Below are the code and all the weights of a small trained network. Each question names an input and a class and asks about switching units off, where a switched-off unit gives its printed mean instead of its output.

import numpy as np


def w(rows, s, z=0):
    codes = np.array(rows[::2]) - 128.0
    scale = np.full(codes.shape[1], s)
    scale[-1] = z or s
    return codes * scale


def norm(h):
    return h / np.sqrt((h * h).mean(-1, keepdims=True) + 1e-5)


def f(y):
    return np.maximum(y, 0)


def log_softmax(a):
    a = a - a.max(-1, keepdims=True)
    return a - np.log(np.exp(a).sum(-1, keepdims=True))


def net(x, mask):
    res = np.array(x, float).reshape(1, 6) / 4 @ E
    u = 0
    for l in range(3):
        y = f(norm(res) @ A[l][:, :-1].T + A[l][:, -1])
        res = res + np.where(mask[u : u + 7], y, B[l][:, -1]) @ B[l][:, :-1]
        u += 7
    return log_softmax(norm(res)[-1] @ U[:, :-1].T + U[:, -1])


A, B = {}, {}
E = w([
[130,154,224,17,154,130],'x0',
[221,4,87,77,162,116],'x1',
[239,131,183,108,54,87],'x2',
[172,150,134,66,92,243],'x3',
[100,56,239,101,42,56],'x4',
[108,106,26,65,99,166],'x5',
],0.0024)
A[0] = w([
[78,141,194,131,157,79,77],'L0N0',
[150,64,106,91,88,82,168],'L0N1',
[177,122,4,156,129,137,145],'L0N2',
[81,180,148,117,57,177,188],'L0N3',
[118,238,211,214,173,187,3],'L0N4',
[69,151,92,49,178,125,128],'L0N5',
[76,166,18,127,154,174,149],'L0N6',
],0.0047,0.0022)
B[0] = w([
[131,121,78,135,114,123,178],'L0N0',
[154,189,153,133,154,213,242],'L0N1',
[147,80,87,126,147,152,249],'L0N2',
[124,137,54,147,144,169,213],'L0N3',
[125,255,106,182,155,170,197],'L0N4',
[163,118,169,90,166,122,191],'L0N5',
[180,117,197,115,68,150,252],'L0N6',
],0.005,0.0029)
A[1] = w([
[109,169,138,140,203,175,56],'L1N0',
[112,136,157,69,189,130,6],'L1N1',
[221,15,206,96,64,118,166],'L1N2',
[164,145,135,98,21,116,98],'L1N3',
[90,146,135,45,162,147,17],'L1N4',
[3,105,157,237,102,57,47],'L1N5',
[86,177,158,52,156,128,128],'L1N6',
],0.0041,0.0016)
B[1] = w([
[144,182,147,99,71,113,161],'L1N0',
[108,37,125,3,222,102,142],'L1N1',
[96,197,155,208,103,178,253],'L1N2',
[192,34,123,167,25,100,169],'L1N3',
[113,72,150,84,140,81,146],'L1N4',
[7,107,89,78,140,72,172],'L1N5',
[165,149,131,109,202,124,161],'L1N6',
],0.0039,0.004)
A[2] = w([
[176,127,214,135,76,112,6],'L2N0',
[96,62,203,36,181,113,180],'L2N1',
[35,132,138,153,120,18,52],'L2N2',
[174,149,134,109,103,152,101],'L2N3',
[254,134,109,116,156,154,76],'L2N4',
[90,119,114,210,92,148,225],'L2N5',
[100,125,165,66,166,122,37],'L2N6',
],0.0056,0.0014)
B[2] = w([
[64,103,222,227,68,140,198],'L2N0',
[195,197,134,112,95,107,197],'L2N1',
[1,74,72,72,128,83,185],'L2N2',
[90,134,113,144,94,87,194],'L2N3',
[84,90,134,166,146,67,252],'L2N4',
[119,138,163,35,167,103,227],'L2N5',
[180,101,140,56,178,63,155],'L2N6',
],0.0057,0.0038)
U = w([
[133,95,95,95,88,222,99],'0',
[161,43,100,170,210,134,154],'1',
[146,109,97,156,88,111,2],'2',
[107,248,132,167,163,170,137],'3',
[27,114,123,98,150,74,163],'4',
[190,147,170,49,185,100,143],'5',
[124,103,236,184,64,130,158],'6',
],0.012,0.0036)

Each question gives the input, the list of numbers given to net, and the class t.
The units are the neurons (one row each of A and B). Each row of codes is followed by its name. A weight is (code - 128) times the scale printed after its matrix; where a second scale follows, it is the last column's (A, B and U).
mask holds one flag per neuron, layer by layer. A switched-off neuron (its flag False) gives its mean, the last column of its row in B, instead of its output. The means were averaged over made-up inputs and are rounded, as every weight is.
A unit's drop is (log p(t) with every unit on - log p(t) with that unit switched off) / (log p(t) with every unit on - log p(t) with every unit switched off).
The circuit of an input: a set's keep is (log p(t) with only the set's units on - log p(t) with every unit switched off) / (log p(t) with every unit on - log p(t) with every unit switched off). Starting from the 12 units with the biggest drops (on a tie, the unit counted first), units are removed one at a time, each time the one whose removal leaves the highest keep (on an exact tie, the one counted first), for as long as the keep stays at least 0.8.
units of the circuit, in order: the units of the circuit, biggest drop first
unit that matters most: the unit with the biggest drop
top k neurons: the k neurons with the biggest drops, biggest first
top k neurons in layer l: the k neurons of layer l with the biggest drops, biggest first
input [-6,4,8,6,-6,3], class 1: top 2 neurons	[L2N4, L0N2]
input [-6,-5,8,-3,-1,-2], class 4: units of the circuit, in order	[L0N1, L0N6, L1N5, L2N2]
input [2,7,7,-4,-5,-6], class 6: units of the circuit, in order	[L2N0, L1N2]
input [6,-5,6,-3,-5,8], class 5: units of the circuit, in order	[L0N5, L1N2]
input [2,-3,5,-8,8,-7], class 4: units of the circuit, in order	[L2N2, L1N5]
input [-8,-6,1,4,8,3], class 4: units of the circuit, in order	[L0N6, L1N5, L2N5]
input [7,6,6,-7,0,-4], class 6: units of the circuit, in order	[L2N0]
input [-2,-1,-6,-2,-4,4], class 1: top 4 neurons	[L1N2, L0N2, L0N5, L0N6]
input [-6,4,-2,-1,8,-6], class 4: units of the circuit, in order	[L1N5, L2N2]
input [-8,-2,2,8,1,-4], class 3: units of the circuit, in order	[L0N4, L0N6]
input [-1,0,3,-3,-2,-7], class 4: units of the circuit, in order	[L0N1, L0N6, L2N2, L1N5]
input [-8,1,2,4,-2,-1], class 1: top 2 neurons	[L0N2, L2N4]
input [-5,-1,-6,-3,-6,-1], class 1: units of the circuit, in order	[L0N2, L1N2]
input [2,-6,-5,2,4,6], class 0: units of the circuit, in order	[L0N3, L2N4]
input [8,-1,8,6,-2,4], class 6: units of the circuit, in order	[L1N3, L2N0, L2N4]
input [-6,-3,3,-3,8,-1], class 4: units of the circuit, in order	[L1N5, L2N2]
input [-4,-6,3,1,3,7], class 0: unit that matters most	L0N3
input [0,1,-6,0,-7,4], class 1: top 3 neurons	[L2N4, L0N5, L1N2]
input [4,-3,-4,-3,4,6], class 5: top 2 neurons	[L0N5, L2N1]
input [-5,0,5,2,-7,-3], class 1: top neuron in layer 0	[L0N2]
input [-4,-5,3,6,3,-6], class 3: top 3 neurons	[L0N4, L0N3, L0N6]
input [-5,-2,-4,-8,-8,8], class 1: top 2 neurons in layer 1	[L1N2, L1N5]
input [-5,-5,6,-4,-6,7], class 2: top 2 neurons in layer 0	[L0N6, L0N1]
input [-4,2,3,3,-5,2], class 1: top 2 neurons	[L0N2, L2N4]
input [3,-1,8,8,-2,3], class 6: top 2 neurons in layer 0	[L0N2, L0N4]
